Below are the code and all the weights of a small trained network. Each question names an input and a target symbol and asks about switching units off, where a switched-off unit gives its printed mean instead of its output.

import numpy as np


def w(rows, s, z=0):
    codes = np.array(rows[::2]) - 128.0
    scale = np.full(codes.shape[1], s)
    scale[-1] = z or s
    return codes * scale


def norm(h):
    return h / np.sqrt((h * h).mean(-1, keepdims=True) + 1e-5)


def f(y):
    return y / 2 * (1 + np.tanh(0.7978845608 * (y + 0.044715 * y**3)))


def softmax(a):
    e = np.exp(a - a.max(-1, keepdims=True))
    return e / e.sum(-1, keepdims=True)


def log_softmax(a):
    a = a - a.max(-1, keepdims=True)
    return a - np.log(np.exp(a).sum(-1, keepdims=True))


def net(x, mask):
    ids = ['ΓΔΨΩαβηθλπστφ'.index(c) for c in x.split()]
    T = len(ids)
    res = E[ids] + P[:T]
    r = norm(res)
    for j in range(2):
        rows = slice(4 * j, 4 * j + 4)
        q, k, v = (r @ M[0][rows].T for M in (Q, K, V))
        z = softmax(np.where(np.tri(T) > 0, q @ k.T / 4**0.5, -1e9)) @ v
        o = O[0][rows]
        res = res + np.where(mask[j], z, o[:, -1]) @ o[:, :-1]
    y = f(norm(res) @ A[0][:, :-1].T + A[0][:, -1])
    res = res + np.where(mask[2:14], y, B[0][:, -1]) @ B[0][:, :-1]
    return log_softmax(norm(res)[-1] @ U[:, :-1].T + U[:, -1])


Q, K, V, O, A, B = {}, {}, {}, {}, {}, {}
E = w([
[92,161,159,180],'Γ',
[89,182,82,196],'Δ',
[166,65,97,116],'Ψ',
[137,61,165,126],'Ω',
[117,169,185,135],'α',
[140,110,172,124],'β',
[85,151,72,94],'η',
[38,248,132,91],'θ',
[182,140,155,65],'λ',
[159,158,118,176],'π',
[66,84,145,115],'σ',
[157,104,155,130],'τ',
[118,171,101,95],'φ',
],0.016)
P = w([
[80,255,103,118],'0',
[41,48,135,129],'1',
[152,234,28,94],'2',
[61,63,147,116],'3',
[176,217,15,86],'4',
[64,36,142,117],'5',
],0.0053)
Q[0] = w([
[84,174,173,127],'H1',
[190,117,132,157],'H1',
[13,47,134,185],'H1',
[53,141,164,116],'H1',
[88,182,154,1],'H2',
[65,95,179,250],'H2',
[52,104,152,229],'H2',
[144,114,139,91],'H2',
],0.0072)
K[0] = w([
[105,212,101,162],'H1',
[129,72,73,143],'H1',
[89,82,125,57],'H1',
[142,197,73,165],'H1',
[144,75,151,175],'H2',
[68,39,144,86],'H2',
[2,72,135,109],'H2',
[85,125,84,165],'H2',
],0.01)
V[0] = w([
[32,119,214,159],'H1',
[43,173,149,94],'H1',
[2,254,165,23],'H1',
[180,109,199,185],'H1',
[134,232,159,134],'H2',
[188,115,108,181],'H2',
[233,66,95,83],'H2',
[217,161,155,125],'H2',
],0.006)
O[0] = w([
[128,37,162,164,179],'H1',
[205,109,55,83,185],'H1',
[113,36,65,80,254],'H1',
[115,253,196,240,129],'H1',
[154,122,143,32,195],'H2',
[250,196,74,105,85],'H2',
[86,79,149,25,72],'H2',
[116,159,164,85,146],'H2',
],0.0052,0.0028)
A[0] = w([
[208,120,123,39,111],'N1',
[89,158,100,110,180],'N2',
[104,163,107,90,236],'N3',
[45,184,85,171,253],'N4',
[86,79,72,58,146],'N5',
[130,159,86,254,101],'N6',
[217,76,143,70,50],'N7',
[138,150,44,64,89],'N8',
[149,73,110,188,123],'N9',
[149,106,168,117,85],'N10',
[41,183,165,127,178],'N11',
[200,245,124,94,100],'N12',
],0.0076,0.0017)
B[0] = w([
[42,183,180,180,230],'N1',
[208,97,175,138,159],'N2',
[170,86,106,190,190],'N3',
[229,96,218,53,200],'N4',
[206,92,119,99,233],'N5',
[160,165,216,69,189],'N6',
[64,174,178,120,193],'N7',
[128,86,217,225,207],'N8',
[170,108,168,106,180],'N9',
[129,250,86,158,149],'N10',
[165,44,184,180,167],'N11',
[29,91,3,167,251],'N12',
],0.0048,0.003)
U = w([
[160,238,18,201,250],'Γ',
[206,146,67,91,2],'Δ',
[229,204,113,146,2],'Ψ',
[9,206,101,183,170],'Ω',
[56,176,205,75,37],'α',
[90,39,180,246,6],'β',
[160,93,89,65,4],'η',
[132,72,102,80,63],'θ',
[125,165,166,34,62],'λ',
[232,176,241,114,254],'π',
[82,74,80,249,62],'σ',
[139,111,253,193,159],'τ',
[172,81,98,73,165],'φ',
],0.0059,0.0035)

Each question gives the input, a string of symbols that net reads in full, and the target symbol t.
The units are the heads (4 rows each of Q, K, V and O) and the neurons (one row each of A and B). Each row of codes is followed by its name. A weight is (code - 128) times the scale printed after its matrix; where a second scale follows, it is the last column's (O, A, B and U).
mask holds one flag per unit, heads first, then neurons. A switched-off unit (its flag False) gives its mean, the last column of its rows in O or B, instead of its output. The means were averaged over made-up inputs and are rounded, as every weight is.
A unit's drop is (log p(t) with every unit on - log p(t) with that unit switched off) / (log p(t) with every unit on - log p(t) with every unit switched off).
The circuit of an input: a set's keep is (log p(t) with only the set's units on - log p(t) with every unit switched off) / (log p(t) with every unit on - log p(t) with every unit switched off). Starting from the 12 units with the biggest drops (on a tie, the unit counted first), units are removed one at a time, each time the one whose removal leaves the highest keep (on an exact tie, the one counted first), for as long as the keep stays at least 0.8.
circuit, biggest first: the units of the circuit, biggest drop first
most important unit: the unit with the biggest drop
k most important neurons: the k neurons with the biggest drops, biggest first
heads that matter: for each layer, one digit per head in row order, 1 if its drop is at least 0.15 and else 0, layers parted by /
drop when u is switched off: that unit's drop, to one decimal
input π τ λ Ω Ω, target Ω: heads that matter	11
input θ α Δ π Ψ, target Γ: circuit, biggest first	H1, H2, N1, N4
input τ β Ψ, target Ω: heads that matter	11
input β β π Δ, target π: heads that matter	00
input σ β τ τ β, target Ω: heads that matter	10
input π τ φ π β, target Γ: circuit, biggest first	H1, N12
input τ Δ λ β α, target Ω: circuit, biggest first	N12
input β π Ω, target Γ: heads that matter	11
input π β π Γ Γ, target π: 2 most important neurons	N4, N6
input Ω π α, target Γ: circuit, biggest first	N12, H2
input β π λ, target Γ: circuit, biggest first	N12, H1
input π τ β θ β, target Ω: 2 most important neurons	N12, N1
input Δ π Δ Ψ, target π: drop when N3 is switched off	0.0
input π α Ψ, target Γ: most important unit	H2
input σ π α Ψ λ, target Γ: drop when N6 is switched off	0.1
input π β π Δ, target π: drop when N6 is switched off	0.3
